Below is a small trained network, with its code and all its weights. Each question gives an input and a class and asks what happens when units are switched off, that is, made to give their printed mean instead of their output.

import numpy as np


def w(rows, s, z=0):
    codes = np.array(rows[::2]) - 128.0
    scale = np.full(codes.shape[1], s)
    scale[-1] = z or s
    return codes * scale


def f(y):
    return y / 2 * (1 + np.tanh(0.7978845608 * (y + 0.044715 * y**3)))


def log_softmax(a):
    a = a - a.max(-1, keepdims=True)
    return a - np.log(np.exp(a).sum(-1, keepdims=True))


def net(x, mask):
    res = np.array(x, float).reshape(1, 2) / 4 @ E
    y = f(res @ A[0][:, :-1].T + A[0][:, -1])
    res = res + np.where(mask, y, B[0][:, -1]) @ B[0][:, :-1]
    return log_softmax(res[-1] @ U[:, :-1].T + U[:, -1])


A, B = {}, {}
E = w([
[2,224,197],'x0',
[33,50,33],'x1',
],0.0052)
A[0] = w([
[31,89,28,175],'N0',
[36,154,191,207],'N1',
[94,212,207,215],'N2',
[23,27,60,196],'N3',
[219,9,84,253],'N4',
[119,138,94,106],'N5',
[205,126,113,150],'N6',
[157,144,103,129],'N7',
],0.014,0.0044)
B[0] = w([
[87,64,181,210],'N0',
[103,188,196,233],'N1',
[53,209,65,242],'N2',
[96,32,139,224],'N3',
[253,107,85,254],'N4',
[126,114,128,125],'N5',
[186,171,153,170],'N6',
[148,137,139,133],'N7',
],0.036,0.0087)
U = w([
[228,172,89,188],'0',
[66,113,208,12],'1',
[163,46,112,39],'2',
[85,254,92,249],'3',
],0.0072,0.0015)

Each question gives the input, the list of numbers given to net, and the class t.
The units are the neurons (one row each of A and B). Each row of codes is followed by its name. A weight is (code - 128) times the scale printed after its matrix; where a second scale follows, it is the last column's (A, B and U).
mask holds one flag per neuron, in row order. A switched-off neuron (its flag False) gives its mean, the last column of its row in B, instead of its output. The means were averaged over made-up inputs and are rounded, as every weight is.
A unit's drop is (log p(t) with every unit on - log p(t) with that unit switched off) / (log p(t) with every unit on - log p(t) with every unit switched off).
The circuit of an input: a set's keep is (log p(t) with only the set's units on - log p(t) with every unit switched off) / (log p(t) with every unit on - log p(t) with every unit switched off). Starting from all 8 units, units are removed one at a time, each time the one whose removal leaves the highest keep (on an exact tie, the one counted first), for as long as the keep stays at least 0.8.
units of the circuit, in order: the units of the circuit, biggest drop first
k most important neurons: the k neurons with the biggest drops, biggest first
drop of u: that unit's drop, to one decimal
input [0,2], class 2: 2 most important neurons : N1, N2
input [1,3], class 1: 2 most important neurons : N4, N0
input [1,-4], class 3: most important neuron : N4
input [1,-2], class 3: units of the circuit, in order : N4, N3
input [0,4], class 2: 2 most important neurons : N1, N2
input [0,3], class 2: 3 most important neurons : N1, N2, N3
input [0,1], class 2: 2 most important neurons : N2, N1
input [6,3], class 1: 2 most important neurons : N0, N3
input [2,4], class 1: drop of N7 : 0.0
input [0,-5], class 3: drop of N4 : 0.7
input [0,7], class 2: drop of N2 : 0.3
input [2,2], class 1: drop of N4 : 0.7
